In the rows, 128 means zero.
Each row of numbers belongs to one of the elements below and depends on some of the facts about them. Some rows are named. Which element is each other row?

Some facts about the elements:
<1001> δ: <1165>,<276>,<985>
<1015> δ: <1279>,<859>
<1031> δ: <1001>
<1092> δ: <276>,<123>
<1106> δ: <123>
<1136> δ: <790>,<123>
<1147> δ: <985>
<1148> δ: <808>,<1061>
<1165> δ: <985>,<859>,<123>
<1168> δ: <123>
<1173> δ: <1265>,<1275>,<123>
<1189> δ: <306>
<1238> δ: <1265>,<123>
<1265> δ: <123>
<1275> δ: <1165>,<1168>
<1314> δ: <878>
<1358> δ: <123>
<1372> δ: <276>,<1358>,<1055>,<508>
<1378> δ: <1147>,<123>
<1409> δ: <1168>
<166> δ: <1106>,<1148>,<1055>
<189> δ: <123>
<20> δ: <595>,<86>
<22> δ: <123>
<24> δ: <859>
<250> δ: <508>
<251> δ: <189>,<928>
<264> δ: <1168>
<275> δ: <141>
<276> δ: <123>
<278> δ: <1275>,<859>
<306> δ: <973>,<985>
<327> δ: <1168>
<347> δ: <123>
<378> δ: <1265>,<1173>,<123>
<388> δ: <1055>
<410> δ: <1358>,<1168>
<414> δ: <1140>,<1018>,<1100>,<1148>
<427> δ: <278>
<499> δ: <123>
<504> δ: <875>,<1055>
<595> δ: <1265>
<597> δ: <1372>,<28>
<598> δ: <1055>,<790>
<617> δ: <71>,<123>
<634> δ: <306>,<123>
<644> δ: <961>,<1168>,<123>
<708> δ: <93>
<71> δ: <141>
<796> δ: <123>
<797> δ: <985>,<123>
<808> δ: <1168>
<859> δ: <22>
<864> δ: <595>,<985>
<86> δ: <276>,<347>
<878> δ: <1203>,<123>
<883> δ: <1358>
<891> δ: <985>
<907> δ: <22>
<923> δ: <22>
<958> δ: <189>,<975>,<123>
<959> δ: <1203>
<961> δ: <1055>
<973> δ: <123>
<974> δ: <123>
<985> δ: <123>
<9> δ: <327>
<1030> ω <595>,<545>,<93>
<1031> ω <941>,<644>
<1106> ω <275>,<708>,<1040>
<116> ω <730>,<37>,<410>,<1017>,<1015>
<1189> ω <28>
<1279> ω <730>,<327>,<20>,<1140>,<1092>,<859>,<24>,<71>,<1242>
<1369> ω <958>,<973>,<24>,<708>
<1409> ω <765>,<1041>,<961>,<410>,<24>
<189> ω <86>,<621>
<227> ω <634>,<928>,<9>,<93>,<598>
<250> ω <327>,<504>,<86>,<1081>,<1403>
<251> ω <1182>,<774>,<1015>
<276> ω <667>,<37>,<1147>
<292> ω <86>,<749>,<928>,<891>
<297> ω <275>,<1383>,<1092>,<875>,<859>,<1156>
<318> ω <585>,<907>,<37>,<410>,<24>,<1238>
<347> ω <667>,<1017>
<362> ω <522>,<733>,<985>,<1182>
<3> ω <504>,<1018>,<621>,<545>,<1203>,<832>
<508> ω <667>,<585>,<504>,<174>,<733>,<796>,<407>
<582> ω <730>,<959>,<1148>
<77> ω <597>,<1092>,<1148>,<1378>,<1147>,<598>
<797> ω <22>,<388>,<961>
<808> ω <597>,<923>,<1040>
<821> ω <814>,<696>,<28>,<820>
<864> ω <907>,<24>
<883> ω <86>,<103>,<749>,<278>,<738>,<923>,<598>
<884> ω <1173>
<975> ω <1041>,<1314>
<996> ω <20>,<86>,<1203>,<617>,<71>

Some rows with their names:
<174>: [135 123 120 142 144 106 105 127 109 136 118 125 120 128 161 114 135 124
 111 133 126 142 118 137 124 142 133 113 122 125 124]
<1030>: [158 133 136 157 149 119  92 117 118 130 154 108 145 138 109 126 125 126
 132 142 138 119 129 117 126 152 120 112 109 125 124]
<859>: [114 120  95 127 111 120 139 126 150 135 123 143 139 143 131 147 159 124
 149 125 137 148 116 158 151 130 127 159 142  94 146]
<347>: [138 123 159 112 117 150 138 129 141 118 103 125 133 135 112 123 126 134
 143 127  92 111 146 131 142  95 114 146 122 129 125]
<1140>: [ 90 147 145 141 120 122 137 101 124 156 128 111 113 111 137 149 124 138
  98 126 156 132 125 100 184 168  99 111 129 122 127]
<1328>: [133 125 116 142 150 107  98 114 112 131 130 121 131 135 127 118 127 128
 123 135 132 130 122 126 124 146 123 108 116 119 124]
<1173>: [203 143  24 152  54 146 188 120 201 127 121 122  99  90 175 157  20  97
 109 160 103 143 101 124 102  83 166 140 101  82  31]
<765>: [112 126 108 138 151 101 109 114 109 129 116 121 124 135 132 123 131 135
 109 125 128 147 118 135 120 153 139 101 122 126 101]
<1314>: [108 127 134 107 115 142 152 124 125 121 102 130 117 137 103 139 132 120
 107  98 107 127 138 120  91 117 153 123 145 149  97]
<278>: [139 133  93 123 111 133 145 134 146 135 157 141 139 138 132 146 146 131
 144 122 145 138 126 156 122 141 149 165 137 119 154]
<20>: [138 132 142 109 129 161 149 139 135 112 136 136 120 122 149 123 127 137
 153 123 120 141 149 140 106 130 155 136 131 128 132]
<644>: [111 177 136 105 145  99 180 156 114 131 112 187 138 150 159 134  85 132
 111 125 139  70 122 125 148  53 170 187 138 166 182]
<1148>: [ 99 144 147 123 107 131 148 120 126 146 139 125 111 109 133 134 118 141
 101 124 155 124 130 102 161 159 108 128 136 132 139]
<961>: [ 83 136 154 110 106 118 151 140 122 120 123 126 128 125 102 135 119 135
 105 118 136 138 118 126 139 149 129 143 155 154  96]
<427>: [148 129  94 116 114 130 145 128 145 136 146 139 137 147 121 135 144 152
 138 116 124 124 136 157 125 138 141 168 124 121 149]
<621>: [137 130 123 150 148 117 100 127 111 136 146 119 132 128 141 125 136 116
 125 138 144 141 116 127 113 156 139 105 126 120 126]
<923>: [142 127  92 112 114 143 147 135 146 128 151 146 134 136 136 136 146 129
 147 119 137 136 136 149 119 129 150 156 132 120 150]
<667>: [132 121 115 139 147 103 106 124 111 135 121 126 123 129 154 116 137 125
 112 130 129 136 117 137 120 141 132 106 121 122 122]
<116>: [137 119 122 138 150 108  98 107 115 128 119 118 131 143 120 109 125 141
 117 132 113 116 126 128 126 138 114 108 102 121 125]
<878>: [131 120 151 115 109 152 137 129 139 121 118 134 124 130 110 128 134 105
 126 114 107 112 138 111  99  93 134 128 136 137 130]

Which element is each row?
No name comes twice in this set of rows, the named rows included.
[110 157 160 153 117 136 133 116 122 159 140 105 121 111 137 154 126 128
 100 130 168 136 124  96 181 171 105 116 130 132 123] : <1018>
[118 127 159 128 113 145 137 122 145 123 103 122 131 136 115 145 144 110
 146 128 114 131 133 124 147 105 116 139 137 119 122] : <1265>
[132 125 155 119 110 142 135 138 138 108 160 136 141 127  96 117 114 136
 136 131 129 103 135 116 112 126 127 151 132 138 139] : <883>
[134 124  92 106 114 132 152 131 142 133 129 145 127 138 138 135 142 143
 138 108 123 135 134 159 124 124 150 163 130 126 139] : <907>
[124 130 133 116  97 136 148 126 133 135 139 139 125 125 113 131 127 139
 106 114 124 107 137 119 118 135 129 153 136 142 142] : <264>
[146 129 134 100 114 162 155 133 144 120 135 141 124 130 127 123 129 146
 137 114 111 111 153 131 108 112 149 149 121 141 138] : <378>
[165 114 144 105 111 150 139 132 130 133  98 132 119 133 135 110 127 133
 108 110  79  99 153 123 106  83 125 141 115 148 139] : <251>
[103 122 134 101 121 145 154 121 144 116 105 141 119 129 133 136 135 124
 147 120 118 137 137 131 127 103 135 127 134 120 126] : <973>
[135 127 169 124 110 140 141 142 134 136  61 122 123 131 165 138 158 112
 134 127  92 155 123 152 167  83 112 152 143 117 122] : <985>
[120 121 175 125 119 139 131 132 142 110 107 124 137 137 101 128 130 129
 151 137 108 122 131 131 152 105 101 146 131 120 118] : <276>
[ 87 147 150 110 120 119 154 147 106 112 134 119 130 129  99 124 107 151
 104 120 137 142 124 131 129 174 143 142 150 172  72] : <388>
[ 97 126 156 135  92 123 136 124 138 138 110 130 137 130  97 150 139 105
 117 124 129 119 114 112 159 121  99 147 152 118 130] : <1168>
[206 134  12 191  92  99 128  92 177 128 127  98 112 106 146 139   6 110
 100 182 108 126  84 115 114 110 135 101  71  69  17] : <884>

The same elements again, as new rows of numbers:
Named rows:
<123>: [177 184 207 166 101 131 165  81 177 176 104 138  66 155 123  76 156  93
 126 130 180 105 156 188  86 147 102 145 132  64  71 168  97 126 160  51
  60  62 128 135 180]
<797>: [198 109 185 124  99 141 171 162 169 104  99 139 138 141 124  92 166 100
 105 151 145 125 127 124  86 154 150 180 133  65 126 107 127 144 102 103
 138  96 146 122 143]
<1092>: [197 158 147 117 105 132 162 154 193 122 112 114 128 145 133 102 152 109
 112 171 149 125 138 121  99 144 106 185 126  83 151 115 110 145 122  98
 139 116 125 144 142]
<973>: [192 167 168 125 100 127 153 137 188 138 105 123 120 146 126 104 149 107
 116 159 145 123 139 136  93 142 111 170 126  75 136 125 107 144 129  76
 109 100 119 148 153]
<634>: [189 144 147 116 101 131 173 156 183 106 120 104 133 146 139  83 145 111
 109 165 159 142 142 123  99 145 106 187 128  90 125 120 101 143 115 100
 141 124 130 132 151]
<227>: [180 141 177 146 124 113 165 135 206 135 142 124 129 113 161  60 156  97
  64 119 154  95 183 132 111 126 121 133 125  99 122 115 109 131 139 109
 150 117 125 103 157]
<1265>: [189 162 181 143 105 129 161 122 182 146 110 128 106 148 130  88 153 100
 112 151 161 114 143 155  94 147 112 163 132  77 106 138 104 129 134  76
 104  94 128 133 164]
<93>: [163 147 174 146 115 118 163 120 206 133 139 126 128 115 143  48 144 100
  77 114 157 104 194 132 111 110 101 118 124  94 129 140  77 148 154  95
 143 120 124 110 171]
<9>: [174 139 129 154  99 147 176 127 210 139 121  94 126 159 155  83 139 117
  81 156 145 116 138 139  97 141 115 151 129  83 145 136  93 149 123  90
 172 131 132 118 154]
<499>: [196 148 158 127 106 135 165 146 186 126 109 116 123 147 137  96 154 105
 106 164 154 117 129 135  94 151 118 179 132  85 126 119 114 131 118  93
 136 111 131 131 147]
<1279>: [202 163 212 129 102 140 167 108 183 159 131 111 140 127 169  75 152 113
  87 145 144  69 189 156 110 127 104 138 139  45 107 102 111 141 133  91
 124  90 136 111 148]
<790>: [178 163 172 139 126 133 175 108 198 154 120 146  79 144 143  78 165  90
  98 127 173  89 181 138  85 147 101 159 133  71 126 132 112 137 160  88
 123  97 128 130 147]
<884>: [200 160 174 169 150 145 161  96 227 121  97 114 159 100 125  51 140  76
  66  92 163  47 153 119  97 177 117  96  95 113 129  66 119 156 112 146
  84 159  94 121 153]
<1001>: [201 149 176 109 108 132 168 149 176 121 116 121 134 136 144  92 154 102
 108 162 152 115 150 128 103 143 108 183 130  78 119 107 116 137 121  98
 126 110 133 133 147]
<414>: [182 116 134 106 126 135 180 156 196 134 116 136 150 148 202 100 162  94
  43 126 101 130 155 107  99 140 127 162 116  96 130  87 142 167 134  72
 154 158  85 118 175]
<996>: [189 141 181 143 124 111 158 135 208 136 141 128 134 111 158  67 160  95
  65 123 147  89 180 128 111 124 124 130 130  94 128 116 110 130 141 102
 147 117 122 103 160]
<975>: [192 140 202 152 106 127 156 129 182 138 106 144 113 133 125  83 169  91
  98 132 149 103 143 143  90 142 143 146 132  67 115 132 117 136 129  85
 114  83 134 120 159]
<174>: [180 147 164 127 116 125 151 129 202 136 126 139 135 102 144  56 149  89
  78 126 143  87 174 121 103 119  99 129 130  85 143 125  88 144 147  84
 148 132 113 121 170]
<774>: [185 145 162 119 122 131 147 133 195 141 120 152 138  93 150  53 142  80
  76 134 141  77 167 121 101 120  95 135 138  83 143 128  86 136 145  74
 151 138 113 123 174]
<103>: [173 151 159 133 113 114 158 133 207 131 136 123 136 112 149  62 148 102
  77 119 148 103 184 122 106 113 102 130 124  90 141 125  89 151 147  96
 148 123 113 117 166]

Name these rows:
No name comes twice in this set of rows, the named rows included.
[193 123 160 156 101 150 166 131 200 149 105 122 125 156 151 101 158 102
  78 154 130  97 120 142  93 156 150 160 134  68 142 121 122 140 115  85
 160 108 138 116 146] : <1409>
[181 130 164 141  95 136 152 146 194 121 101 138 132 138 109  84 155 100
 105 148 137 120 127 123  92 138 135 156 123  75 160 135  96 151 119  90
 147 106 134 129 148] : <1314>
[189 143 156 159 112 142 172 116 207 168 116 112 110 171 174 106 160 106
  71 151 131 104 133 154  98 155 135 153 129  82 125 124 126 139 130  75
 141 111 122 115 155] : <808>
[192 145 164 124 138 125 180 140 202 129 136 139 102 132 150  78 173  87
  82 136 168  91 179 115  95 147 112 174 130  89 145 106 126 128 142 121
 154 118 133 124 130] : <250>
[195 157 163 117  93 141 171 132 186 132 120  94 143 141 150  91 141 123
 107 164 145 111 160 134 101 140  96 167 129  63 129 110 103 153 121  95
 142 110 133 132 147] : <923>
[193 148 163 146 109 125 155 140 199 133 114 123 120 143 124  87 147  98
 101 158 156 116 123 141 102 142 127 161 130  93 139 139  99 127 121  89
 134 113 132 130 154] : <878>
[194 166 183 115 106 142 157 114 162 147  99 150 107 131 133  64 135  80
 121 156 170 102 146 159  93 144  81 170 139  72  88 147  89 127 147  48
  91 111 121 144 183] : <985>
[188 159 184 133 143 128 176 112 194 155 121 160  74 134 150  69 174  76
  88 123 179  75 185 137  88 143 100 164 136  80 119 127 118 122 159  95
 123 102 129 128 142] : <508>
[199 157 180 107  88 155 167 128 178 138 117 103 157 131 158  85 140 120
 103 165 134  87 166 134 102 134  95 161 136  40 133  96 100 163 118  91
 144 107 135 129 145] : <24>
[196 153 151 112 104 132 162 155 188 116 112 111 139 143 139  98 148 107
 111 171 147 127 136 122 101 141 108 182 124  86 140 115 104 142 119  93
 134 118 121 143 151] : <1378>

